Below are the code and all the weights of a small trained network. Each question names an input and a class and asks about switching units off, where a switched-off unit gives its printed mean instead of its output.

import numpy as np


def w(rows, s, z=0):
    codes = np.array(rows[::2]) - 128.0
    scale = np.full(codes.shape[1], s)
    scale[-1] = z or s
    return codes * scale


def f(y):
    return np.maximum(y, 0)


def log_softmax(a):
    a = a - a.max(-1, keepdims=True)
    return a - np.log(np.exp(a).sum(-1, keepdims=True))


def net(x, mask):
    res = np.array(x, float).reshape(1, 8) / 4 @ E
    y = f(res @ A[0][:, :-1].T + A[0][:, -1])
    res = res + np.where(mask, y, B[0][:, -1]) @ B[0][:, :-1]
    return log_softmax(res[-1] @ U[:, :-1].T + U[:, -1])


A, B = {}, {}
E = w([
[132,121,124,125,128,120,128,137],'x0',
[139,120,135,126,118,129,131,136],'x1',
[142,220,220,60,152,48,169,145],'x2',
[122,127,123,122,127,128,127,134],'x3',
[152,114,136,132,124,121,131,134],'x4',
[166,125,155,125,253,226,113,208],'x5',
[117,134,128,120,119,137,127,132],'x6',
[154,76,102,12,162,175,188,26],'x7',
],0.013)
A[0] = w([
[136,154,192,98,201,145,138,174,38],'N0',
[126,193,150,154,87,78,120,132,184],'N1',
[117,152,136,100,94,61,134,106,118],'N2',
[99,156,130,163,111,92,120,171,224],'N3',
[130,125,112,243,155,197,89,220,182],'N4',
[124,153,160,185,110,106,129,158,187],'N5',
[139,101,129,98,148,152,131,125,104],'N6',
[135,132,151,7,100,51,173,22,127],'N7',
[139,112,120,87,137,134,121,104,140],'N8',
[131,93,130,76,138,144,137,99,141],'N9',
[106,89,96,122,120,133,102,108,126],'N10',
[134,139,100,155,103,81,123,121,160],'N11',
[96,126,118,212,133,153,106,162,200],'N12',
[149,181,185,86,198,134,141,173,26],'N13',
[150,100,102,82,164,165,134,102,115],'N14',
[134,93,100,133,159,220,136,118,83],'N15',
[130,91,86,163,157,200,120,155,122],'N16',
[141,94,98,114,146,162,145,92,109],'N17',
[115,75,42,181,34,123,114,74,254],'N18',
],0.018,0.0077)
B[0] = w([
[124,132,71,195,123,166,122,127,186],'N0',
[123,132,204,140,108,102,88,129,207],'N1',
[136,131,186,95,113,111,117,120,187],'N2',
[117,154,171,139,114,113,74,120,201],'N3',
[137,108,50,70,113,42,92,122,254],'N4',
[145,135,174,151,98,122,93,130,196],'N5',
[126,130,140,105,157,154,130,128,158],'N6',
[128,159,100,88,102,55,253,129,247],'N7',
[151,105,111,124,134,148,155,146,162],'N8',
[108,119,145,128,168,145,151,124,176],'N9',
[118,121,123,133,140,160,135,127,160],'N10',
[125,125,161,151,122,135,108,137,168],'N11',
[128,131,77,107,100,79,111,124,203],'N12',
[123,146,83,216,112,154,132,125,190],'N13',
[131,99,150,108,160,172,144,131,184],'N14',
[120,104,171,76,166,166,126,132,196],'N15',
[133,105,162,68,137,99,124,128,199],'N16',
[126,123,152,117,149,169,139,125,175],'N17',
[133,156,43,244,127,178,123,133,226],'N18',
],0.034,0.033)
U = w([
[127,144,60,209,93,153,32,106,252],'0',
[139,115,62,14,112,55,158,80,149],'1',
[103,133,59,171,183,247,202,107,155],'2',
[107,41,145,26,211,201,101,102,36],'3',
[116,163,254,116,94,114,96,103,55],'4',
],0.0084,0.0019)

Each question gives the input, the list of numbers given to net, and the class t.
The units are the neurons (one row each of A and B). Each row of codes is followed by its name. A weight is (code - 128) times the scale printed after its matrix; where a second scale follows, it is the last column's (A, B and U).
mask holds one flag per neuron, in row order. A switched-off neuron (its flag False) gives its mean, the last column of its row in B, instead of its output. The means were averaged over made-up inputs and are rounded, as every weight is.
A unit's drop is (log p(t) with every unit on - log p(t) with that unit switched off) / (log p(t) with every unit on - log p(t) with every unit switched off).
The circuit of an input: a set's keep is (log p(t) with only the set's units on - log p(t) with every unit switched off) / (log p(t) with every unit on - log p(t) with every unit switched off). Starting from the 12 units with the biggest drops (on a tie, the unit counted first), units are removed one at a time, each time the one whose removal leaves the highest keep (on an exact tie, the one counted first), for as long as the keep stays at least 0.8.
circuit, biggest first: the units of the circuit, biggest drop first
top k neurons: the k neurons with the biggest drops, biggest first
drop when u is switched off: that unit's drop, to one decimal
input [8,1,-3,6,-1,7,7,1], class 3: circuit, biggest first : (N15)
input [-6,6,1,0,-2,-1,4,0], class 4: top 2 neurons : (N4 N18)
input [8,-3,2,-4,-6,0,7,-6], class 4: top 2 neurons : (N18 N1)
input [-3,1,8,-2,-1,2,-2,-5], class 0: top 2 neurons : (N13 N0)
input [0,-8,-1,-6,6,0,0,8], class 2: top 2 neurons : (N4 N7)
input [-7,-7,1,6,2,7,8,2], class 2: top 2 neurons : (N13 N0)
input [-2,0,0,5,0,5,-6,7], class 3: top 2 neurons : (N18 N15)
input [5,0,1,6,-8,-2,-6,0], class 4: top 2 neurons : (N4 N12)
input [-6,2,-1,4,0,0,2,7], class 2: top 2 neurons : (N4 N7)
input [0,-5,-6,5,-8,-2,-1,5], class 2: drop when N18 is switched off : 0.4
input [4,-6,4,-4,1,2,-6,3], class 2: drop when N4 is switched off : 0.2
input [-1,8,7,8,-3,8,-2,0], class 0: drop when N7 is switched off : 0.4
